cols: P E X Y
rada: [141 127 152 110]
Bule: [130 114 151 105]
Bifef: [183 179  99  83]
down: [141 130]
P
down: [152 151]
X
down: [114 179]
E
down: [127 114]
E
down: [105  83]
Y
down: [110 105]
Y

cols: F S J N C D G L R V
tamim: [114 157 119 144  94 112 109 109 153 126]
zir: [105 152 128 148  90 112 102 100 143 109]
napak: [114 157 119 144  94 121 104  97 136 136]
pepu: [105 152 128 148  90 112 102 100 143 135]
Luv: [105 152 148 148  90 112 102 100 143 135]
Zet: [136 140 160 155  92 120 138 112 157 108]
duga: [113 167 157 144  63 121 129  91 156 112]
down: [90 90 92 63]
C
down: [138 129]
G
down: [105 114 105 105 136]
F
down: [94 90 90 92 63]
C
down: [153 143]
R

cols: M B T W
bibo: [179 193 186 195]
kizu: [188 188 191 194]
fibuv: [188 188 189 194]
delif: [59 62 66 64]
zugi: [188 101 191 194]
dapi: [188 101 194 193]
down: [179 188 188  59 188]
M
down: [194  64 194 193]
W

cols: K U Q A Z
pim: [156 154 172 164  75]
rivol: [141 144 140 127 138]
zode: [141 144 140 133 124]
down: [154 144]
U
down: [164 127]
A
down: [138 124]
Z
down: [127 133]
A
down: [141 141]
K

cols: divud lil pugi Nas godeg
Nomop: [ 91 180 154 112 133]
fak: [129 167 137  69 117]
folo: [128 121 122 104 179]
dil: [126 194 132  75 117]
down: [133 117 179]
godeg
down: [167 121]
lil
down: [117 179 117]
godeg
down: [104  75]
Nas
down: [137 122]
pugi

cols: Gabem Muf gage Dibig Dasom
gek: [184 184  88  92 175]
punit: [116 117 124 123 120]
Dogu: [ 83  83 159 156  91]
poz: [121 121 153 149 130]
puge: [ 83  83 132 128 151]
down: [156 149]
Dibig
down: [184 116  83]
Gabem
[184 184  88  92 175]
gek
down: [124 159]
gage

cols: tad Sazum Fet tisi
duz: [124 111 141 124]
vipin: [ 96 130 132 106]
gagoz: [ 96 130 186 138]
teb: [107  95 115 157]
down: [141 132]
Fet
down: [130 130  95]
Sazum
down: [96 96]
tad
down: [124 106]
tisi
down: [186 115]
Fet

cols: fifer libo sule Gem nufon kofin Busoz Sida bube
tevo: [140  99 132 134 150 121 130 129 128]
gemu: [143 169 119 108 128 120 126 128 129]
getep: [112 114 135 120 123 130 121 133 115]
Roson: [131 138 125 135 131 130 122 129 123]
lel: [145 124 119 141 140 135 129 133 139]
lan: [129 182 124 127 109 113 134 127 121]
raz: [152  75 139 128 136 130 124 118 127]
mipu: [122 164 124 131 142 118 131 123 112]
nuko: [136 136 130 144 114 121 135 121 148]
reduf: [128 128 132 144  95 135 127 138 119]
down: [129 134 124 131 135]
Busoz
down: [129 115 123 139]
bube
down: [128 131 144 144]
Gem
down: [122 129 134 124 131 135 127]
Busoz
down: [134 124 131 135 127]
Busoz
down: [128 123 131 140]
nufon

cols: gid fon tov tebev
neb: [187  64  66 137]
mide: [148  67 135 193]
tof: [106 167 149 114]
down: [ 67 167]
fon
down: [ 66 135]
tov
down: [135 149]
tov

cols: vupan Gunib Zut bap dibi depov
kosu: [133 126 143 120 160 129]
tegum: [145 143 135 105  68 127]
vas: [111 122 112 137 164 124]
down: [145 111]
vupan
down: [126 143]
Gunib

cols: Nirok soz zuku bemu tezi Rabu
sodon: [174 174 180  95  79  77]
fibin: [ 76  72  80 175 181 180]
Davo: [179 180 184  76  77  80]
siraf: [ 75  84  87 172 174 144]
gepa: [182 183 179  80  76  75]
Gor: [ 77 177  75 178 175  78]
zun: [ 77  76  73 183 180 183]
bez: [ 96 113 149 134 118 149]
menov: [104 153 168 124  94 143]
tor: [ 92  73  74 177 180 180]
Gan: [170 182 181  78  77  81]
viv: [104 133 139 136 120 120]
down: [ 75  78 183]
Rabu
down: [180  84 183 177  76]
soz
down: [182  77  77  96 104  92]
Nirok
down: [174  76 179  75 182  77  77  96 104]
Nirok
down: [ 76 179  75 182]
Nirok
down: [ 76 175 180 118]
tezi
down: [ 92 170]
Nirok

cols: Desuk Duli dol veg panen rubim zov selo zulal galiv
sir: [132 129 134 170 122 152 133 155 132 145]
nobom: [123 159 134 130 144 165 144 113 118  91]
guge: [100 124 152 134 136 113 151 116 149 112]
Mub: [132 129 134 170 122 152 133 136 157  88]
Roz: [134 156 130 110 145 140 172 149  91 140]
dolon: [164  95 165 107 139 131 129 102 130 161]
rerag: [128 113 128 153 102 143 143 138 154 102]
Mugo: [113 160 102 149 111 138 158 130 146  87]
Madu: [134 156 130 110 145 140 172 149  91 115]
ret: [123 129 125 131 108 102 158 127 141 141]
zezef: [138 106 180  86 117 132 175 123  77 152]
regoz: [133 139 128 163 103 148 148 142 142  88]
down: [130 134 170 110 107 153]
veg
down: [100 132 134 164 128 113 134 123]
Desuk
down: [141 152  88]
galiv
down: [122 144 136 122 145 139 102 111]
panen
down: [123 100 132 134 164 128 113 134 123 138]
Desuk
down: [129 143 158]
zov
down: [134 123 138 133]
Desuk

cols: rud deg mupef fiz zuti Rupo Fedag fovu
sez: [152 112 188 146 148 175 146 111]
Ziba: [152 123 177 148 152 115 150 180]
togi: [146 165 136 152 153 127 149 166]
Bemo: [158 124 178 150 149 165 153 124]
lebis: [152 123 177 148 150 165 149 123]
Lomef: [157 102 198 147 148 184 151 102]
miro: [149 137 165 147 149 152 148 137]
down: [188 177 136 178]
mupef
down: [149 153 149 151 148]
Fedag
down: [148 152 150 148 147 147]
fiz
down: [177 198 165]
mupef

cols: mezag sul lun gusiz
setak: [174 122 139 155]
Dutu: [177 119 124 138]
delen: [177 119 124 141]
Lapa: [165 118 135 111]
down: [155 138]
gusiz
down: [138 141]
gusiz
down: [119 118]
sul
down: [138 141 111]
gusiz
down: [174 177]
mezag
down: [177 177 165]
mezag

cols: Duba Senid Melu lobaf Vopa datal nozik velug gipok
Leme: [139 102 123 100  75  96 102 112 105]
Fum: [155 139 171 146 124 114 125 142 162]
Biron: [155 139 165 146 124 114 125 142 162]
vav: [114 148 142 159 186 156 157 137 144]
mimu: [100 123  79  98 119 141 119 115 110]
naf: [155 139 165 146 124 128 110  90 103]
kiso: [114 148 142 145 186 156 157 137 144]
down: [112 142 142 137 115  90]
velug
down: [114 114 156 141]
datal
down: [102 139]
Senid
down: [105 162 162]
gipok
down: [115  90]
velug
down: [112 142 142 137]
velug
down: [139 139 148 123 139]
Senid

cols: rira Saka Leve lod
mikuf: [123  58 114 125]
volaf: [ 83  97  81 125]
sase: [ 90  69  95 120]
down: [114  81]
Leve
down: [123  83]
rira
down: [125 125]
lod

cols: Nesak zot tavir Remor gebab gad fofib gul kubi lok
kosi: [161 124  90 102 144 160 123 151  78  84]
Safug: [141 120 142 130 126 133 123 118 130  79]
Vun: [141 120 142 130 126 133 123 118 130 133]
Mik: [161 121  90 102 144 160 123 151 100 114]
Kiv: [161 124  90 102 144 160 123 151 100 114]
down: [100 100]
kubi
down: [133 133 160]
gad
down: [118 151 151]
gul
down: [ 79 133 114]
lok

cols: rom rop bedi refot
Gori: [ 82 139 103 191]
gopiz: [ 79 118 104 195]
kul: [ 79 136 104 195]
Tunez: [164 126 141  78]
febaf: [ 76 138 102 196]
zonav: [114 147 114 123]
kag: [182 118 156  58]
bil: [114 147 142 123]
down: [103 104 104 141 102 114 156]
bedi
down: [ 82  79  79 164]
rom

